Small tables with named rows and columns. After each table, cells are looked up by row and column.

fifak =
	bel	rir	kel	zaz	sazabe	lumep	duk
ser	-10	158	82	245	-986	138	582
nobisa	347	184	922	-164	-696	39	-71
vug	-794	58	-413	-287	-207	-42	-80
degutuk	-104	297	26	-675	-199	-659	306
nevobe	371	69	-20	-312	-663	406	-584
kefu	-682	243	-616	-165	79	-305	130
fol	399	-365	753	-279	-422	675	187
pulim	-163	-345	715	-48	-587	615	353
fof	-527	53	632	711	-483	398	335
guvike	-580	-298	-64	154	272	819	-398
tases	-427	-260	-501	-161	-353	639	-121
ruv	-194	53	-147	-583	-522	-284	599
pip	-157	-342	-352	-369	-394	719	-205

duk of pulim: 353
sazabe of tases: -353
rir of nevobe: 69
bel of nobisa: 347
sazabe of nevobe: -663
rir of fol: -365

Table sabut
         domima  gisut  kula  napu  ludez  bezero  sir  bigag
miba         54     60    75   140     97     157  194    134
tifipi      156    120   199    97    151     184  110    151
zokitas     142    237   146   139     60     155  147    124
kog         140    120   147   167    209     143  197    181
tuk         196    168    51   120    159     106   70    140
gige         79    168    80   189    192     162   77    159

What is the kula of miba in sabut?
75
What is the sir of gige in sabut?
77
What is the napu of miba in sabut?
140
What is the napu of kog in sabut?
167
What is the domima of tifipi in sabut?
156
What is the bezero of miba in sabut?
157
What is the sir of miba in sabut?
194
Which row has the largest napu? gige

bas =
,gab,fakazok,gedapu
muf,-100,-619,-447
dibapo,-325,42,-419
padob,84,-186,-569
nizuvat,-357,-59,150
zak,520,-288,-348
nodud,-402,334,-301
befibi,124,-465,59
kip,352,-572,471
solam,115,-83,-562

gab of nodud: -402
fakazok of nizuvat: -59
gedapu of nodud: -301
gedapu of kip: 471
fakazok of zak: -288
gedapu of befibi: 59
fakazok of dibapo: 42
gab of muf: -100
fakazok of muf: -619
gab of befibi: 124
fakazok of kip: -572
gedapu of solam: -562
gab of kip: 352
gedapu of padob: -569
fakazok of padob: -186
gab of zak: 520
gedapu of nizuvat: 150
fakazok of solam: -83
gedapu of muf: -447
gab of nizuvat: -357

bok =
cols = tekug, sur, kudugem
lamitek: [250, 229, 232]
rabuluk: [100, 58, 170]
mavi: [236, 212, 142]
sezekas: [141, 94, 160]
vosome: [112, 138, 17]

What is the tekug of sezekas in bok? 141
What is the tekug of vosome in bok? 112
What is the kudugem of rabuluk in bok? 170
What is the kudugem of mavi in bok? 142
What is the kudugem of lamitek in bok? 232
What is the kudugem of sezekas in bok? 160
What is the sur of rabuluk in bok? 58
What is the sur of mavi in bok? 212
What is the tekug of mavi in bok? 236
What is the sur of vosome in bok? 138
What is the sur of sezekas in bok? 94
What is the kudugem of vosome in bok? 17
What is the sur of lamitek in bok? 229
What is the tekug of rabuluk in bok? 100
What is the tekug of lamitek in bok? 250

gomo:
,fevorum,rudisu,vavofog
rek,144,193,122
lotat,124,115,191
bes,120,57,63
bigiti,122,79,84
limu,194,141,123
lefil,122,90,94
sebudi,177,120,131
tafu,201,63,178
nudozin,94,189,158
siz,123,132,203

lotat, vavofog => 191
sebudi, rudisu => 120
siz, rudisu => 132
bes, vavofog => 63
tafu, rudisu => 63
bigiti, vavofog => 84
sebudi, vavofog => 131
sebudi, fevorum => 177
lefil, rudisu => 90
rek, rudisu => 193
lotat, fevorum => 124
siz, vavofog => 203
limu, fevorum => 194
nudozin, vavofog => 158
limu, rudisu => 141
lefil, vavofog => 94
bes, fevorum => 120
siz, fevorum => 123
nudozin, rudisu => 189
Row with the largest vavofog: siz

tol:
,mer,tipano,duv,nef
pedu,-0.238,-0.270,0.542,0.517
vaf,0.034,-0.306,0.455,0.428
noziz,0.004,-0.595,0.301,0.516
dedu,0.156,-0.140,0.730,0.502
gal,-0.151,-0.300,0.322,0.467
rekiz,-0.157,-0.349,0.103,0.078
puriru,0.071,-0.214,0.298,0.362
vefod,0.034,-0.317,0.346,0.345
pibetar,0.136,-0.191,0.403,0.754
fod,0.044,-0.190,0.357,-0.051
gon,0.271,-0.007,0.233,0.175
pul,0.315,-0.487,0.374,0.187

puriru, nef: 0.362
vefod, mer: 0.034
gon, mer: 0.271
vefod, duv: 0.346
pibetar, mer: 0.136
noziz, nef: 0.516
gon, nef: 0.175
pedu, mer: -0.238
rekiz, tipano: -0.349
fod, duv: 0.357
gon, duv: 0.233
vaf, tipano: -0.306
gal, nef: 0.467
pedu, duv: 0.542

Table zabu
          sulo    ran   zago   poku  vuvori  nomis    big   vaza  zatip
bas      0.291  0.345  0.540  0.554   0.692  0.433  0.471  0.851  0.607
bip      0.345  0.479  0.507  0.453   0.517  0.255  0.794  0.573  0.703
mim      0.522  0.633  0.457  0.463   0.419  0.192  0.736  0.482  0.689
gil      0.468  0.358  0.409  0.606   0.727  0.574  0.381  0.914  0.624
zeg      0.241  0.350  0.574  0.520   0.663  0.383  0.564  0.783  0.624
luruvel  0.235  0.372  0.574  0.488   0.620  0.337  0.665  0.707  0.650
sov      0.436  0.554  0.472  0.455   0.463  0.216  0.790  0.525  0.706
reti     0.374  0.351  0.480  0.584   0.713  0.495  0.407  0.900  0.608
tal      0.274  0.415  0.547  0.463   0.571  0.295  0.749  0.635  0.681

What is the nomis of gil in zabu?
0.574
What is the sulo of mim in zabu?
0.522
What is the sulo of luruvel in zabu?
0.235
What is the ran of tal in zabu?
0.415
What is the poku of reti in zabu?
0.584
What is the big of bip in zabu?
0.794
What is the vuvori of luruvel in zabu?
0.620
Row with the largest ran: mim

Table vum
|  | ner | mes | setu | zeg | mir | far | vez | mik |
|---|---|---|---|---|---|---|---|---|
| dotob | 1.651 | 1.605 | 1.571 | 1.607 | 1.591 | 1.587 | 1.567 | 1.611 |
| tadokof | -0.098 | -6.283 | 2.115 | 0.273 | -1.255 | 0.115 | 0.446 | 1.459 |
| tis | 0.757 | 1.898 | 4.539 | -0.805 | 6.532 | -1.195 | -1.767 | 6.321 |
| dasugun | 0.610 | -3.386 | 1.915 | 0.671 | -0.242 | 0.689 | 0.808 | 1.519 |
| ber | 0.865 | -3.479 | 2.060 | 4.561 | 1.103 | 2.051 | -0.697 | 3.717 |

dotob, zeg => 1.607
dotob, mir => 1.591
tadokof, mik => 1.459
dasugun, zeg => 0.671
dasugun, setu => 1.915
ber, ner => 0.865
dotob, setu => 1.571
tadokof, ner => -0.098
tis, mik => 6.321
tis, far => -1.195
ber, zeg => 4.561
ber, setu => 2.060
ber, far => 2.051
tadokof, mir => -1.255
dasugun, vez => 0.808
tis, zeg => -0.805
tis, setu => 4.539
Row with the largest vez: dotob

